Here is a tiny trained network, its code and every weight. The questions are about switching its units off for an input and a class, where a switched-off unit gives its printed mean instead of its output.

import numpy as np


def w(rows, s, z=0):
    codes = np.array(rows[::2]) - 128.0
    scale = np.full(codes.shape[1], s)
    scale[-1] = z or s
    return codes * scale


def norm(h):
    return h / np.sqrt((h * h).mean(-1, keepdims=True) + 1e-5)


def f(y):
    return y / 2 * (1 + np.tanh(0.7978845608 * (y + 0.044715 * y**3)))


def log_softmax(a):
    a = a - a.max(-1, keepdims=True)
    return a - np.log(np.exp(a).sum(-1, keepdims=True))


def net(x, mask):
    res = np.array(x, float).reshape(1, 8) / 4 @ E
    u = 0
    for l in range(4):
        y = f(norm(res) @ A[l][:, :-1].T + A[l][:, -1])
        res = res + np.where(mask[u : u + 3], y, B[l][:, -1]) @ B[l][:, :-1]
        u += 3
    return log_softmax(norm(res)[-1] @ U[:, :-1].T + U[:, -1])


A, B = {}, {}
E = w([
[128,130,134,131,128,127,125,127,129],'x0',
[92,138,101,167,131,137,112,141,167],'x1',
[54,118,146,119,123,152,84,107,75],'x2',
[77,209,105,77,129,62,153,128,117],'x3',
[131,126,123,127,127,126,128,128,127],'x4',
[122,75,145,33,61,127,93,188,170],'x5',
[138,132,132,174,2,114,144,134,110],'x6',
[104,84,151,139,135,86,179,154,118],'x7',
],0.0077)
A[0] = w([
[133,66,121,52,84,73,55,184,174,222],'0.n0',
[71,190,18,199,110,175,14,145,254,83],'0.n1',
[127,168,70,192,160,170,206,77,89,4],'0.n2',
],0.0048,0.0036)
B[0] = w([
[136,169,101,195,179,132,154,155,68,254],'0.n0',
[166,70,165,72,128,82,203,136,57,174],'0.n1',
[186,113,86,159,92,7,67,172,90,146],'0.n2',
],0.013,0.0046)
A[1] = w([
[118,98,113,95,157,110,93,136,155,65],'1.n0',
[105,113,87,90,124,102,151,97,138,253],'1.n1',
[131,102,130,52,89,123,71,254,161,35],'1.n2',
],0.0082,0.0012)
B[1] = w([
[126,221,83,202,159,165,249,33,205,109],'1.n0',
[164,97,138,190,94,189,211,94,118,187],'1.n1',
[130,223,156,201,170,48,36,98,132,248],'1.n2',
],0.011,0.0011)
A[2] = w([
[232,182,158,44,127,137,110,78,73,44],'2.n0',
[253,162,124,120,119,70,171,174,250,48],'2.n1',
[62,218,88,29,100,8,179,89,145,1],'2.n2',
],0.0059,0.0018)
B[2] = w([
[169,119,227,37,95,118,188,173,59,215],'2.n0',
[6,100,140,131,118,159,65,36,64,243],'2.n1',
[201,7,97,154,133,176,25,165,178,251],'2.n2',
],0.012,0.0023)
A[3] = w([
[63,117,75,90,111,144,98,110,96,142],'3.n0',
[71,77,128,155,145,77,164,151,153,6],'3.n1',
[121,157,131,146,1,126,141,135,147,75],'3.n2',
],0.011,0.0026)
B[3] = w([
[99,89,150,201,45,190,167,22,93,193],'3.n0',
[205,142,219,35,1,89,192,142,109,187],'3.n1',
[107,172,79,47,254,154,204,127,205,253],'3.n2',
],0.01,0.0032)
U = w([
[161,244,81,246,154,17,69,140,82,140],'0',
[19,113,143,143,84,172,116,66,102,104],'1',
[116,182,73,89,216,163,184,108,231,117],'2',
[230,8,93,174,96,207,63,176,212,105],'3',
[170,132,191,77,83,90,165,158,105,93],'4',
[155,95,144,83,111,93,171,164,74,58],'5',
[136,115,86,145,114,144,156,154,99,254],'6',
],0.013,0.0053)

Each question gives the input, the list of numbers given to net, and the class t.
The units are the neurons (one row each of A and B). Each row of codes is followed by its name. A weight is (code - 128) times the scale printed after its matrix; where a second scale follows, it is the last column's (A, B and U).
mask holds one flag per neuron, layer by layer. A switched-off neuron (its flag False) gives its mean, the last column of its row in B, instead of its output. The means were averaged over made-up inputs and are rounded, as every weight is.
A unit's drop is (log p(t) with every unit on - log p(t) with that unit switched off) / (log p(t) with every unit on - log p(t) with every unit switched off).
The circuit of an input: a set's keep is (log p(t) with only the set's units on - log p(t) with every unit switched off) / (log p(t) with every unit on - log p(t) with every unit switched off). Starting from all 12 units, units are removed one at a time, each time the one whose removal leaves the highest keep (on an exact tie, the one counted first), for as long as the keep stays at least 0.8.
units of the circuit, in order: the units of the circuit, biggest drop first
unit that matters most: the unit with the biggest drop
top k neurons: the k neurons with the biggest drops, biggest first
k most important neurons of layer l: the k neurons of layer l with the biggest drops, biggest first
input [4,-6,7,-2,1,0,2,-8], class 4: top 4 neurons => 2.n0, 2.n1, 0.n0, 2.n2
input [-3,-2,-8,-2,-4,-3,-8,7], class 1: top 2 neurons => 2.n1, 0.n0
input [2,6,1,-4,-6,8,-3,-8], class 0: unit that matters most => 1.n2
input [5,8,1,5,8,-4,8,-2], class 2: top 3 neurons => 3.n2, 0.n0, 1.n1
input [-6,-4,5,-6,-7,6,8,-8], class 2: units of the circuit, in order => 3.n2, 2.n2
input [2,3,2,8,2,6,0,2], class 3: top 2 neurons => 2.n2, 0.n0
input [2,8,6,-4,8,2,4,1], class 5: top 4 neurons => 0.n1, 2.n1, 3.n1, 2.n2
input [-1,-8,-3,5,4,-7,6,-7], class 5: top 3 neurons => 2.n0, 0.n0, 1.n2
input [6,5,5,-6,-5,-5,-1,2], class 3: units of the circuit, in order => 0.n0, 2.n1
input [-8,7,6,5,-1,-1,6,-3], class 6: top 2 neurons => 0.n1, 3.n0
input [0,1,4,-7,-1,1,-8,2], class 2: units of the circuit, in order => 1.n0, 2.n2
input [-3,-2,-7,-1,-6,-5,-1,0], class 1: units of the circuit, in order => 2.n1, 0.n0
input [4,-4,3,4,4,4,-2,-1], class 0: 2 most important neurons of layer 3 => 3.n1, 3.n2
input [3,6,-7,1,-3,5,-6,6], class 1: unit that matters most => 2.n1
input [-6,-7,6,-4,5,-5,0,-7], class 4: top 2 neurons => 2.n0, 0.n0
input [-2,0,0,5,0,-5,6,3], class 2: top 2 neurons => 3.n2, 0.n0
input [-5,7,0,-5,6,-1,4,6], class 5: top 2 neurons => 3.n1, 2.n2
input [-7,7,-1,4,-8,0,4,1], class 5: top 2 neurons => 0.n1, 1.n1
input [8,1,4,-3,-2,6,-2,-8], class 4: top 2 neurons => 0.n1, 0.n0
input [-5,0,-8,-4,-5,5,4,2], class 1: units of the circuit, in order => 2.n1
input [-8,8,-4,1,2,5,2,2], class 5: top 3 neurons => 0.n0, 0.n1, 3.n1
input [-6,8,-8,-1,7,0,4,6], class 1: top 2 neurons => 2.n1, 3.n0
input [-5,-7,3,-3,-4,-7,7,-8], class 4: units of the circuit, in order => 0.n0, 2.n0
input [5,-8,-2,-1,0,-5,2,-7], class 5: 2 most important neurons of layer 0 => 0.n0, 0.n2
input [6,1,0,8,-7,-6,-2,-1], class 3: units of the circuit, in order => 2.n2, 0.n0
input [3,-6,2,8,7,-6,1,8], class 3: units of the circuit, in order => 2.n2, 0.n0
input [-1,-6,2,-4,-3,-7,0,6], class 0: 2 most important neurons of layer 3 => 3.n0, 3.n2
input [-4,7,6,8,3,1,0,-4], class 3: 2 most important neurons of layer 2 => 2.n2, 2.n1
